data =
[[146 108 137 119 132 140 140 133 145 104 114 142 131 113 144]
 [113 141 136 102 134 128 128 146 108 144 103 134 111 141 115]
 [118 124 125 105 128 120 122 153 124 128 110 132 112 122 114]
 [148 109 114 113 116 111 120 157 152 106 116 139 117 109 143]
 [137 131 141 110 133 145 144 117 136 126 105 123 147 133 140]
 [146 132 117 107 119 135 130 136 148 126 111 118 119 131 145]
 [127 151 117 110 117 146 106 145 120 151 115 118 109 150 129]
 [147 113 115 114 106 121 136 150 147 110 102 101 148 110 143]
 [152 117 115 141 127 132 122 106 153 116 139 148 109 126 149]
 [111 142 107 114 108 131 111 153 113 141 117 107 109 139 115]]
Rows and columns are counted from 1.
row 1 col 1 -> 146
row 2 col 9 -> 108
row 9 col 12 -> 148
row 8 col 9 -> 147
row 8 col 15 -> 143
row 2 col 10 -> 144
row 5 col 8 -> 117
row 1 col 11 -> 114
row 10 col 9 -> 113
row 3 col 9 -> 124
row 8 col 3 -> 115
row 7 col 13 -> 109
row 4 col 15 -> 143
row 2 col 15 -> 115
row 2 col 14 -> 141
row 3 col 12 -> 132
row 8 col 8 -> 150
row 2 col 4 -> 102
row 5 col 14 -> 133
row 6 col 12 -> 118
row 10 col 4 -> 114
row 8 col 13 -> 148
row 1 col 5 -> 132
row 5 col 3 -> 141
row 6 col 4 -> 107
row 5 col 10 -> 126
row 3 col 5 -> 128
row 9 col 8 -> 106
row 10 col 3 -> 107
row 3 col 1 -> 118
row 2 col 1 -> 113
row 4 col 5 -> 116
row 8 col 11 -> 102

M =
[[141, 136, 120, 121, 134, 143, 152, 135, 119, 129, 134],
 [122, 121, 124, 105, 133, 130, 112, 138, 123, 122, 110],
 [144, 135, 133, 117, 115, 150, 138, 126, 122, 120, 115],
 [145, 109, 143, 138, 139, 129, 129, 115, 128, 136, 136],
 [141, 128, 135, 151, 114, 121, 138, 123, 134, 121, 118],
 [116, 109, 126, 125, 126, 123, 138, 123, 115, 118, 131],
 [112, 129, 144, 141, 124, 131, 131, 128, 140, 136, 125]]
Indices start at 1.
row 1 col 1 => 141
row 3 col 6 => 150
row 7 col 3 => 144
row 4 col 2 => 109
row 5 col 11 => 118
row 5 col 2 => 128
row 5 col 9 => 134
row 3 col 2 => 135
row 1 col 8 => 135
row 1 col 3 => 120
row 2 col 2 => 121
row 5 col 10 => 121
row 3 col 3 => 133
row 1 col 5 => 134
row 2 col 7 => 112
row 5 col 3 => 135
row 5 col 6 => 121
row 6 col 8 => 123
row 1 col 6 => 143
row 6 col 10 => 118
row 7 col 4 => 141
row 6 col 6 => 123
row 4 col 6 => 129
row 6 col 4 => 125
row 1 col 11 => 134
row 3 col 4 => 117
row 2 col 5 => 133
row 4 col 11 => 136
row 7 col 5 => 124
row 2 col 8 => 138
row 6 col 7 => 138

x =
[[121 136 128 103 133 154 112 136 136]
 [120 140 134 131 138 134 118 136 119]
 [125 148 148 111 120 141 137 109 156]
 [140 147 147 123 123 131 132 121 152]
 [118 146 121 119 128 136 135 120 133]]
Indices start at 1.
(1, 1) -> 121
(1, 8) -> 136
(2, 9) -> 119
(4, 5) -> 123
(1, 7) -> 112
(5, 3) -> 121
(4, 3) -> 147
(5, 1) -> 118
(3, 3) -> 148
(2, 6) -> 134
(3, 7) -> 137
(3, 5) -> 120
(2, 4) -> 131
(4, 8) -> 121
(1, 4) -> 103

W =
[[132 124 130 128 151 131 138 127 121 128 130 136 124 128]
 [127 118 128 131 144 124 131 128 131 130 127 114 127 132]
 [128 111 133 133 124 126 137 127 119 128 126 132 127 134]
 [126 127 126 127 133 129 123 129 116 129 124 134 127 127]]
Rows and columns are counted from 1.
row 1 col 1 = 132
row 4 col 4 = 127
row 3 col 6 = 126
row 2 col 10 = 130
row 3 col 12 = 132
row 1 col 8 = 127
row 4 col 10 = 129
row 1 col 7 = 138
row 3 col 13 = 127
row 4 col 14 = 127
row 3 col 11 = 126
row 2 col 7 = 131
row 1 col 13 = 124
row 3 col 8 = 127
row 4 col 7 = 123
row 2 col 9 = 131
row 4 col 9 = 116
row 1 col 14 = 128
row 1 col 11 = 130
row 2 col 4 = 131

m =
[[150 148 135 131 100 144 107 151 142 147 140 146 149]
 [132 125 115 134 130 144 138 119 114 121 121 121 117]
 [110 117 130 154 136 128 112 133 113 150 145 133 149]
 [120 144 128 126 105 108 141 139 149 132 128 138 140]]
Indices start at 1.
row 1 col 1	150
row 1 col 3	135
row 4 col 8	139
row 4 col 12	138
row 1 col 4	131
row 3 col 7	112
row 2 col 5	130
row 3 col 3	130
row 1 col 12	146
row 2 col 2	125
row 3 col 4	154
row 1 col 11	140
row 1 col 7	107
row 1 col 5	100
row 2 col 1	132

A =
[[150 106 119 109 110 112 134 116 107 138 153 141]
 [125 127 129 131 129 125 124 124 125 127 127 126]
 [124 122 120 123 134 139 131 129 123 125 126 135]
 [128 125 128 127 129 127 125 124 127 129 126 125]
 [129 128 137 132 126 124 123 125 129 130 128 126]
 [124 125 123 128 127 132 130 126 125 119 129 129]]
Rows and columns are counted from 1.
(1, 1)	150
(2, 5)	129
(4, 7)	125
(4, 12)	125
(6, 11)	129
(2, 6)	125
(3, 2)	122
(4, 11)	126
(5, 4)	132
(3, 6)	139
(6, 2)	125
(4, 6)	127
(3, 5)	134
(1, 9)	107
(6, 6)	132
(4, 10)	129
(2, 2)	127
(1, 12)	141
(2, 3)	129
(6, 4)	128
(4, 2)	125
(1, 8)	116
(1, 4)	109

a =
[[139 136 121 126 126 103 134 136 131 126 152 127 134 127 130 111]
 [141 134 127 126 125 112 129 127 135 127 143 134 129 128 134 113]]
Indices start at 1.
(1, 1)	139
(2, 2)	134
(1, 3)	121
(1, 12)	127
(2, 14)	128
(1, 9)	131
(2, 5)	125
(2, 1)	141
(2, 6)	112

B =
[[113 146 144 116 147 142 146 108 108 147 115 148 126 150 115]
 [137 110 145 142 143 130 148 117 137 115 138 132 144 114 129]
 [123 111 145 134 149 141 148 115 108 114 129 141 140 125 121]
 [108 145 150 147 143 136 130 117 106 147 144 128 147 144 108]
 [143 140 137 115 144 142 136 109 122 142 122 150 116 144 141]
 [148 149 126 118 127 143 121 106 150 147 117 126 134 143 150]
 [151 135 124 130 114 134 122 109 154 123 121 108 137 131 149]
 [107 142 119 144 124 111 108 148 105 144 147 146 123 143 107]
 [143 149 131 126 116 138 120 124 149 147 116 114 140 146 147]
 [150 117 109 146 108 120 110 140 148 111 145 104 131 109 148]]
Indices start at 1.
(1, 1): 113
(7, 15): 149
(2, 4): 142
(2, 10): 115
(10, 10): 111
(5, 15): 141
(5, 7): 136
(2, 9): 137
(2, 11): 138
(10, 14): 109
(1, 15): 115
(9, 14): 146
(1, 7): 146
(3, 9): 108
(4, 3): 150
(2, 5): 143
(3, 10): 114
(7, 5): 114
(1, 11): 115
(2, 3): 145
(4, 8): 117
(2, 14): 114
(5, 14): 144
(4, 9): 106
(6, 9): 150
(8, 4): 144
(2, 15): 129
(7, 7): 122
(9, 2): 149
(5, 4): 115
(7, 2): 135
(2, 1): 137
(4, 7): 130
(6, 10): 147
(1, 2): 146
(4, 15): 108
(9, 6): 138
